Below is a small trained network, with its code and all its weights. Each question gives an input and a class and asks what happens when units are switched off, that is, made to give their printed mean instead of their output.

import numpy as np


def w(rows, s, z=0):
    codes = np.array(rows[::2]) - 128.0
    scale = np.full(codes.shape[1], s)
    scale[-1] = z or s
    return codes * scale


def f(y):
    return np.maximum(y, 0)


def log_softmax(a):
    a = a - a.max(-1, keepdims=True)
    return a - np.log(np.exp(a).sum(-1, keepdims=True))


def net(x, mask):
    res = np.array(x, float).reshape(1, 7) / 4 @ E
    y = f(res @ A[0][:, :-1].T + A[0][:, -1])
    res = res + np.where(mask, y, B[0][:, -1]) @ B[0][:, :-1]
    return log_softmax(res[-1] @ U[:, :-1].T + U[:, -1])


A, B = {}, {}
E = w([
[134,120,123,124,121,125,128,138,121,129,130,137],'x0',
[219,185,97,146,118,138,189,150,135,155,245,66],'x1',
[146,150,179,137,224,59,158,185,189,130,121,210],'x2',
[128,81,84,115,187,70,200,83,85,4,126,100],'x3',
[143,117,133,118,127,132,118,137,126,117,132,131],'x4',
[124,138,127,127,131,127,129,118,136,129,126,124],'x5',
[128,117,127,124,128,130,127,137,129,129,131,126],'x6',
],0.014)
A[0] = w([
[112,115,140,104,254,61,173,128,113,65,57,191,90],'neuron 1',
[176,167,188,159,159,78,129,189,174,154,180,152,86],'neuron 2',
[90,89,186,124,252,42,133,126,149,79,55,213,91],'neuron 3',
[218,130,54,130,176,82,243,104,109,74,227,47,3],'neuron 4',
[108,72,102,107,176,89,183,92,116,53,98,110,159],'neuron 5',
[83,107,182,120,59,144,12,131,176,201,61,198,229],'neuron 6',
[213,211,140,147,101,163,133,176,166,227,191,110,86],'neuron 7',
[178,180,93,143,37,217,95,132,106,203,182,45,203],'neuron 8',
[50,53,54,103,126,142,111,54,45,70,53,116,178],'neuron 9',
[85,54,117,134,128,160,105,74,91,104,106,107,160],'neuron 10',
[178,156,169,159,248,64,151,200,175,143,109,211,152],'neuron 11',
],0.0077,0.0054)
B[0] = w([
[180,102,91,170,148,77,129,99,164,161,231,193,223],'neuron 1',
[146,171,122,118,185,140,152,165,189,219,49,143,186],'neuron 2',
[146,77,113,218,161,72,141,100,159,148,228,168,243],'neuron 3',
[2,208,188,222,124,222,27,169,53,137,134,173,213],'neuron 4',
[138,87,119,138,113,50,85,120,128,123,125,73,201],'neuron 5',
[47,196,166,199,104,208,73,132,42,125,160,175,250],'neuron 6',
[193,118,92,74,174,139,211,135,219,154,104,110,219],'neuron 7',
[178,49,55,176,69,186,177,12,106,65,190,115,241],'neuron 8',
[167,103,151,103,69,84,105,146,134,83,66,58,212],'neuron 9',
[140,124,143,94,85,96,105,162,134,85,99,38,174],'neuron 10',
[106,198,97,111,208,157,155,155,216,194,142,182,233],'neuron 11',
],0.0083,0.021)
U = w([
[21,148,145,155,48,226,52,103,18,96,130,111,252],'0',
[234,53,56,155,123,112,177,22,165,140,239,153,102],'1',
[2,200,161,162,182,156,62,201,132,185,165,221,143],'2',
[223,171,102,52,167,173,238,179,213,183,66,133,38],'3',
[178,70,148,93,86,10,85,147,128,92,36,47,78],'4',
],0.0072,0.0034)

Each question gives the input, the list of numbers given to net, and the class t.
The units are the neurons (one row each of A and B). Each row of codes is followed by its name. A weight is (code - 128) times the scale printed after its matrix; where a second scale follows, it is the last column's (A, B and U).
mask holds one flag per neuron, in row order. A switched-off neuron (its flag False) gives its mean, the last column of its row in B, instead of its output. The means were averaged over made-up inputs and are rounded, as every weight is.
A unit's drop is (log p(t) with every unit on - log p(t) with that unit switched off) / (log p(t) with every unit on - log p(t) with every unit switched off).
The circuit of an input: a set's keep is (log p(t) with only the set's units on - log p(t) with every unit switched off) / (log p(t) with every unit on - log p(t) with every unit switched off). Starting from all 11 units, units are removed one at a time, each time the one whose removal leaves the highest keep (on an exact tie, the one counted first), for as long as the keep stays at least 0.8.
circuit, biggest first: the units of the circuit, biggest drop first
top k neurons: the k neurons with the biggest drops, biggest first
drop of u: that unit's drop, to one decimal
input [-5,2,4,-6,-5,-3,1], class 3: circuit, biggest first : neuron 7
input [1,5,1,-6,8,-1,7], class 3: top 2 neurons : neuron 7; neuron 3
input [-1,-6,-5,1,-1,-4,5], class 4: top 2 neurons : neuron 9; neuron 4
input [2,-7,3,4,-6,-3,-2], class 1: top 2 neurons : neuron 3; neuron 1
input [-5,7,4,-1,8,0,7], class 3: top 2 neurons : neuron 7; neuron 6
input [8,1,0,6,2,3,-8], class 0: top 2 neurons : neuron 4; neuron 11
input [-5,8,2,-1,-3,3,-6], class 3: top 2 neurons : neuron 7; neuron 6
input [2,1,1,-3,7,-7,-4], class 3: circuit, biggest first : neuron 4; neuron 3; neuron 1
input [-8,3,-3,1,-6,7,-8], class 0: top 2 neurons : neuron 3; neuron 1
input [-8,2,1,-4,3,2,8], class 3: top 3 neurons : neuron 3; neuron 1; neuron 7
input [0,3,-4,1,0,-3,-3], class 0: top 3 neurons : neuron 3; neuron 1; neuron 4
input [3,1,-8,-8,1,8,-7], class 1: top 3 neurons : neuron 8; neuron 4; neuron 7
input [-5,5,1,-3,-1,1,2], class 3: top 3 neurons : neuron 3; neuron 7; neuron 1
input [-1,-4,0,-2,1,0,-6], class 0: circuit, biggest first : neuron 11
input [-4,-8,-5,1,-4,2,0], class 4: top 3 neurons : neuron 9; neuron 4; neuron 10
input [6,4,3,5,-6,5,1], class 2: drop of neuron 4 : 0.2
input [-8,7,-4,1,-3,1,4], class 0: drop of neuron 1 : 0.3
input [7,0,-5,8,6,0,2], class 4: drop of neuron 5 : 0.2
